Below are the code and all the weights of a small trained network. Each question names an input and a target symbol and asks about switching units off, where a switched-off unit gives its printed mean instead of its output.

import numpy as np


def w(rows, s, z=0):
    codes = np.array(rows[::2]) - 128.0
    scale = np.full(codes.shape[1], s)
    scale[-1] = z or s
    return codes * scale


def f(y):
    return y / 2 * (1 + np.tanh(0.7978845608 * (y + 0.044715 * y**3)))


def softmax(a):
    e = np.exp(a - a.max(-1, keepdims=True))
    return e / e.sum(-1, keepdims=True)


def log_softmax(a):
    a = a - a.max(-1, keepdims=True)
    return a - np.log(np.exp(a).sum(-1, keepdims=True))


def net(x, mask):
    ids = ['ΔΘΛΞΣβγεζημπτψω'.index(c) for c in x.split()]
    T = len(ids)
    res = E[ids] + P[:T]
    u = 0
    for l in range(3):
        q, k, v = (res @ M[l].T for M in (Q, K, V))
        z = softmax(np.where(np.tri(T) > 0, q @ k.T / 4**0.5, -1e9)) @ v
        res = res + np.where(mask[u], z, O[l][:, -1]) @ O[l][:, :-1]
        u += 1
        y = f(res @ A[l][:, :-1].T + A[l][:, -1])
        res = res + np.where(mask[u : u + 8], y, B[l][:, -1]) @ B[l][:, :-1]
        u += 8
    return log_softmax(res[-1] @ U[:, :-1].T + U[:, -1])


Q, K, V, O, A, B = {}, {}, {}, {}, {}, {}
E = w([
[154,75,242],'Δ',
[154,173,86],'Θ',
[150,172,93],'Λ',
[30,180,51],'Ξ',
[82,91,128],'Σ',
[31,231,147],'β',
[29,170,84],'γ',
[123,60,58],'ε',
[99,162,168],'ζ',
[65,132,45],'η',
[146,189,113],'μ',
[91,161,180],'π',
[139,63,192],'τ',
[107,163,95],'ψ',
[88,252,148],'ω',
],0.021)
P = w([
[253,75,47],'0',
[219,123,8],'1',
[188,117,29],'2',
[161,111,47],'3',
[138,103,73],'4',
[118,96,92],'5',
[102,91,114],'6',
[88,90,130],'7',
[68,77,157],'8',
[55,72,174],'9',
[43,68,190],'10',
[34,76,202],'11',
[12,52,236],'12',
],0.0039)
Q[0] = w([
[28,184,109],'0.h1',
[82,167,22],'0.h1',
[112,162,3],'0.h1',
[139,168,102],'0.h1',
],0.0078)
K[0] = w([
[137,222,69],'0.h1',
[1,116,62],'0.h1',
[179,89,93],'0.h1',
[67,249,101],'0.h1',
],0.009)
V[0] = w([
[170,181,77],'0.h1',
[149,138,82],'0.h1',
[90,160,152],'0.h1',
[152,167,255],'0.h1',
],0.0055)
O[0] = w([
[246,128,61,157],'0.h1',
[88,103,149,161],'0.h1',
[176,104,97,122],'0.h1',
[191,96,2,2],'0.h1',
],0.0052)
A[0] = w([
[189,49,150,155],'0.n1',
[184,115,202,209],'0.n2',
[140,74,105,253],'0.n3',
[64,153,176,213],'0.n4',
[201,62,1,76],'0.n5',
[116,69,58,39],'0.n6',
[104,5,151,47],'0.n7',
[170,207,112,98],'0.n8',
],0.0071,0.0027)
B[0] = w([
[213,3,80,154],'0.n1',
[120,36,104,147],'0.n2',
[45,107,106,204],'0.n3',
[210,206,16,251],'0.n4',
[226,3,163,168],'0.n5',
[147,92,164,152],'0.n6',
[133,177,140,202],'0.n7',
[124,211,178,160],'0.n8',
],0.0057,0.0032)
Q[1] = w([
[115,122,203],'1.h1',
[194,97,115],'1.h1',
[83,248,155],'1.h1',
[2,70,70],'1.h1',
],0.0057)
K[1] = w([
[207,150,214],'1.h1',
[106,110,44],'1.h1',
[36,221,106],'1.h1',
[67,69,2],'1.h1',
],0.008)
V[1] = w([
[3,116,201],'1.h1',
[162,173,16],'1.h1',
[77,242,243],'1.h1',
[202,87,209],'1.h1',
],0.0054)
O[1] = w([
[120,100,127,133],'1.h1',
[139,60,38,219],'1.h1',
[227,254,106,84],'1.h1',
[130,105,193,2],'1.h1',
],0.0074,0.0032)
A[1] = w([
[135,94,70,96],'1.n1',
[69,157,50,201],'1.n2',
[127,167,47,131],'1.n3',
[166,206,138,248],'1.n4',
[56,145,6,251],'1.n5',
[189,57,145,172],'1.n6',
[2,8,164,46],'1.n7',
[72,110,64,128],'1.n8',
],0.0085,0.0031)
B[1] = w([
[158,56,84,148],'1.n1',
[146,114,219,204],'1.n2',
[25,106,158,192],'1.n3',
[73,253,78,191],'1.n4',
[100,98,236,243],'1.n5',
[121,155,7,160],'1.n6',
[161,125,111,252],'1.n7',
[55,150,180,178],'1.n8',
],0.0077,0.013)
Q[2] = w([
[126,125,178],'2.h1',
[1,141,103],'2.h1',
[118,100,73],'2.h1',
[145,142,158],'2.h1',
],0.014)
K[2] = w([
[129,139,55],'2.h1',
[65,48,179],'2.h1',
[162,108,178],'2.h1',
[165,255,214],'2.h1',
],0.0064)
V[2] = w([
[2,71,77],'2.h1',
[132,135,143],'2.h1',
[245,51,89],'2.h1',
[110,73,125],'2.h1',
],0.0065)
O[2] = w([
[222,154,175,252],'2.h1',
[35,48,125,127],'2.h1',
[146,175,168,51],'2.h1',
[156,2,148,175],'2.h1',
],0.0086,0.016)
A[2] = w([
[58,171,181,103],'2.n1',
[51,169,155,88],'2.n2',
[252,113,76,106],'2.n3',
[103,179,219,151],'2.n4',
[219,82,20,2],'2.n5',
[127,194,88,126],'2.n6',
[62,187,96,109],'2.n7',
[83,111,10,121],'2.n8',
],0.012,0.015)
B[2] = w([
[172,97,45,209],'2.n1',
[233,158,75,183],'2.n2',
[82,144,65,189],'2.n3',
[49,132,100,255],'2.n4',
[2,232,101,164],'2.n5',
[253,146,176,173],'2.n6',
[122,152,198,171],'2.n7',
[132,203,147,133],'2.n8',
],0.0087,0.014)
U = w([
[73,159,49,69],'Δ',
[171,110,70,254],'Θ',
[219,85,82,177],'Λ',
[250,74,138,118],'Ξ',
[165,115,196,154],'Σ',
[113,178,84,55],'β',
[142,134,117,101],'γ',
[80,181,166,149],'ε',
[134,146,124,139],'ζ',
[85,140,167,138],'η',
[155,149,168,215],'μ',
[143,139,116,99],'π',
[135,140,125,106],'τ',
[67,173,133,104],'ψ',
[205,129,108,81],'ω',
],0.016,0.0098)

Each question gives the input, a string of symbols that net reads in full, and the target symbol t.
The units are the heads (4 rows each of Q, K, V and O) and the neurons (one row each of A and B). Each row of codes is followed by its name. A weight is (code - 128) times the scale printed after its matrix; where a second scale follows, it is the last column's (O, A, B and U).
mask holds one flag per unit, layer by layer, with each layer's heads first. A switched-off unit (its flag False) gives its mean, the last column of its rows in O or B, instead of its output. The means were averaged over made-up inputs and are rounded, as every weight is.
A unit's drop is (log p(t) with every unit on - log p(t) with that unit switched off) / (log p(t) with every unit on - log p(t) with every unit switched off).
The circuit of an input: a set's keep is (log p(t) with only the set's units on - log p(t) with every unit switched off) / (log p(t) with every unit on - log p(t) with every unit switched off). Starting from the 12 units with the biggest drops (on a tie, the unit counted first), units are removed one at a time, each time the one whose removal leaves the highest keep (on an exact tie, the one counted first), for as long as the keep stays at least 0.8.
circuit, biggest first: the units of the circuit, biggest drop first
most important unit: the unit with the biggest drop
k most important neurons: the k neurons with the biggest drops, biggest first
top k neurons in layer l: the k neurons of layer l with the biggest drops, biggest first
drop when u is switched off: that unit's drop, to one decimal
input ε μ ζ ε η μ μ ε Δ ε Δ Δ γ, target Δ: circuit, biggest first : [2.n1, 2.n6]
input μ ε ω, target ω: 3 most important neurons : [2.n6, 2.n1, 2.n2]
input π Θ Ξ μ ε ε ε ε Θ γ ε ζ η, target η: 2 most important neurons : [1.n4, 2.n4]
input ε μ μ γ γ μ ψ ω ψ β, target β: circuit, biggest first : [2.n2, 1.h1, 1.n4]
input ε ε ω Θ Σ ω ε ω ε ε μ ε, target Ξ: circuit, biggest first : [2.n4, 1.h1, 2.h1]
input μ Λ ε γ ε ω, target ω: circuit, biggest first : [2.n6, 2.n2, 1.n4, 1.h1]
input ω β ω μ ε ε τ μ ζ Σ ζ η, target η: most important unit : 2.n4
input Δ β ε Δ, target Θ: 2 most important neurons : [2.n4, 0.n4]
input Θ π μ μ ω Ξ Δ τ, target Δ: top 3 neurons in layer 1 : [1.n5, 1.n6, 1.n7]
input Σ Δ ε ε ε β ε, target Ξ: top 2 neurons in layer 1 : [1.n8, 1.n4]
input μ μ μ, target μ: 3 most important neurons : [2.n6, 2.n7, 0.n8]
input Σ ε ε μ τ ε Λ ε Θ β, target β: 3 most important neurons : [2.n4, 2.n1, 2.n2]
input ζ η ψ η ε μ β γ η Θ ε Σ, target Σ: top 2 neurons in layer 1 : [1.n4, 1.n3]
input τ ψ ζ ε ε ε τ, target Θ: top 2 neurons in layer 2 : [2.n4, 2.n3]
input μ ω Θ τ Σ, target Σ: most important unit : 0.h1
input τ τ ψ μ ε, target Δ: 4 most important neurons : [0.n5, 1.n6, 2.n5, 1.n5]
input Σ Λ ψ μ γ τ, target Δ: top 3 neurons in layer 1 : [1.n5, 1.n6, 1.n2]
input ζ μ β Θ τ ε Θ τ, target Θ: top 4 neurons in layer 1 : [1.n5, 1.n6, 1.n4, 1.n1]
input η Θ ε Σ μ ε η μ η ψ Ξ Δ Δ, target Θ: drop when 2.n4 is switched off : 0.3
input ε π Θ β τ ε μ ε ε Θ, target ε: most important unit : 2.n4
input Θ Θ τ β Θ τ Λ Θ ε, target Δ: drop when 2.n5 is switched off : 1.5
input ω ε Δ τ ε Λ, target ε: drop when 1.n6 is switched off : 0.1
